Here is a tiny trained network, its code and every weight. The questions are about switching its units off for an input and a class, where a switched-off unit gives its printed mean instead of its output.

import numpy as np


def w(rows, s, z=0):
    codes = np.array(rows[::2]) - 128.0
    scale = np.full(codes.shape[1], s)
    scale[-1] = z or s
    return codes * scale


def norm(h):
    return h / np.sqrt((h * h).mean(-1, keepdims=True) + 1e-5)


def f(y):
    return y / 2 * (1 + np.tanh(0.7978845608 * (y + 0.044715 * y**3)))


def log_softmax(a):
    a = a - a.max(-1, keepdims=True)
    return a - np.log(np.exp(a).sum(-1, keepdims=True))


def net(x, mask):
    res = np.array(x, float).reshape(1, 6) / 4 @ E
    u = 0
    for l in range(2):
        y = f(norm(res) @ A[l][:, :-1].T + A[l][:, -1])
        res = res + np.where(mask[u : u + 7], y, B[l][:, -1]) @ B[l][:, :-1]
        u += 7
    return log_softmax(norm(res)[-1] @ U[:, :-1].T + U[:, -1])


A, B = {}, {}
E = w([
[128,193,116,164,138,175,173,125],'x0',
[141,72,133,237,111,179,148,135],'x1',
[3,154,95,165,57,185,145,143],'x2',
[170,161,116,189,105,45,144,187],'x3',
[88,81,92,114,121,154,56,78],'x4',
[111,119,129,165,149,132,63,216],'x5',
],0.0043)
A[0] = w([
[130,136,134,202,90,137,185,159,51],'L0N1',
[1,172,139,161,41,170,183,142,3],'L0N2',
[113,203,117,101,132,70,136,186,136],'L0N3',
[133,41,138,189,88,172,126,61,5],'L0N4',
[201,158,158,97,121,65,193,107,25],'L0N5',
[166,171,165,177,219,197,197,156,35],'L0N6',
[129,94,139,152,123,72,40,248,27],'L0N7',
],0.0058,0.0046)
B[0] = w([
[101,147,134,47,155,165,63,88,168],'L0N1',
[91,168,26,114,3,132,178,165,254],'L0N2',
[137,62,128,171,123,162,125,94,244],'L0N3',
[136,38,126,183,182,166,165,107,147],'L0N4',
[161,151,135,148,99,81,162,95,184],'L0N5',
[165,156,223,142,83,186,84,168,185],'L0N6',
[129,87,92,155,160,28,57,221,233],'L0N7',
],0.0071,0.0019)
A[1] = w([
[107,124,56,65,78,139,126,129,89],'L1N1',
[204,157,164,83,136,49,211,85,3],'L1N2',
[95,35,126,172,168,195,123,100,57],'L1N3',
[164,178,82,231,115,63,101,132,112],'L1N4',
[64,123,134,1,157,141,52,48,35],'L1N5',
[90,127,81,39,124,143,165,114,109],'L1N6',
[190,83,167,115,183,103,114,122,97],'L1N7',
],0.0066,0.0043)
B[1] = w([
[97,183,145,120,114,145,142,134,208],'L1N1',
[180,161,102,135,58,29,158,58,222],'L1N2',
[131,79,119,172,136,100,181,64,171],'L1N3',
[123,118,105,16,180,167,142,99,252],'L1N4',
[74,144,255,139,215,101,135,119,237],'L1N5',
[88,151,136,128,131,134,98,146,214],'L1N6',
[58,174,83,155,66,142,128,138,230],'L1N7',
],0.0086,0.0026)
U = w([
[64,152,254,108,201,98,101,102,126],'0',
[212,173,134,110,94,44,168,64,162],'1',
[176,137,88,49,193,160,144,133,2],'2',
[134,35,121,200,147,158,156,67,150],'3',
[54,176,72,122,45,180,156,151,171],'4',
[211,170,226,156,127,207,112,184,93],'5',
[142,85,80,113,176,69,45,224,142],'6',
],0.015,0.0044)

Each question gives the input, the list of numbers given to net, and the class t.
The units are the neurons (one row each of A and B). Each row of codes is followed by its name. A weight is (code - 128) times the scale printed after its matrix; where a second scale follows, it is the last column's (A, B and U).
mask holds one flag per neuron, layer by layer. A switched-off neuron (its flag False) gives its mean, the last column of its row in B, instead of its output. The means were averaged over made-up inputs and are rounded, as every weight is.
A unit's drop is (log p(t) with every unit on - log p(t) with that unit switched off) / (log p(t) with every unit on - log p(t) with every unit switched off).
The circuit of an input: a set's keep is (log p(t) with only the set's units on - log p(t) with every unit switched off) / (log p(t) with every unit on - log p(t) with every unit switched off). Starting from the 12 units with the biggest drops (on a tie, the unit counted first), units are removed one at a time, each time the one whose removal leaves the highest keep (on an exact tie, the one counted first), for as long as the keep stays at least 0.8.
units of the circuit, in order: the units of the circuit, biggest drop first
top k neurons: the k neurons with the biggest drops, biggest first
top k neurons in layer l: the k neurons of layer l with the biggest drops, biggest first
drop of u: that unit's drop, to one decimal
input [-2,6,4,-2,5,-4], class 3: units of the circuit, in order => (L0N4)
input [5,-1,0,-4,2,3], class 0: top 2 neurons => (L0N2 L1N5)
input [8,-6,-5,3,8,4], class 0: top 4 neurons => (L1N5 L0N7 L0N2 L0N5)
input [8,5,0,0,5,-5], class 3: top 2 neurons => (L0N4 L1N3)
input [7,5,-6,1,3,-3], class 5: top 2 neurons => (L0N6 L0N3)
input [-6,1,6,7,6,1], class 6: top 2 neurons => (L0N7 L1N7)
input [-1,7,3,-3,-5,8], class 6: top 2 neurons => (L0N7 L1N7)
input [8,5,1,-8,3,-2], class 3: top 2 neurons in layer 1 => (L1N3 L1N7)
input [-6,-4,5,-2,-1,-7], class 0: top 2 neurons => (L1N5 L1N7)
input [-2,3,6,-8,7,-1], class 3: top 2 neurons in layer 0 => (L0N4 L0N1)
input [-3,-7,3,8,-5,2], class 6: top 2 neurons in layer 0 => (L0N7 L0N3)
input [2,7,-6,8,-4,6], class 6: top 2 neurons => (L0N7 L1N4)
input [7,-8,-6,-1,-1,5], class 1: drop of L1N2 => 0.1
input [1,-4,2,-8,2,5], class 0: drop of L1N5 => 0.2
input [-1,-1,2,-5,-1,-4], class 0: drop of L1N5 => 0.5
input [-3,-4,-3,-2,-7,3], class 1: units of the circuit, in order => (L1N2)
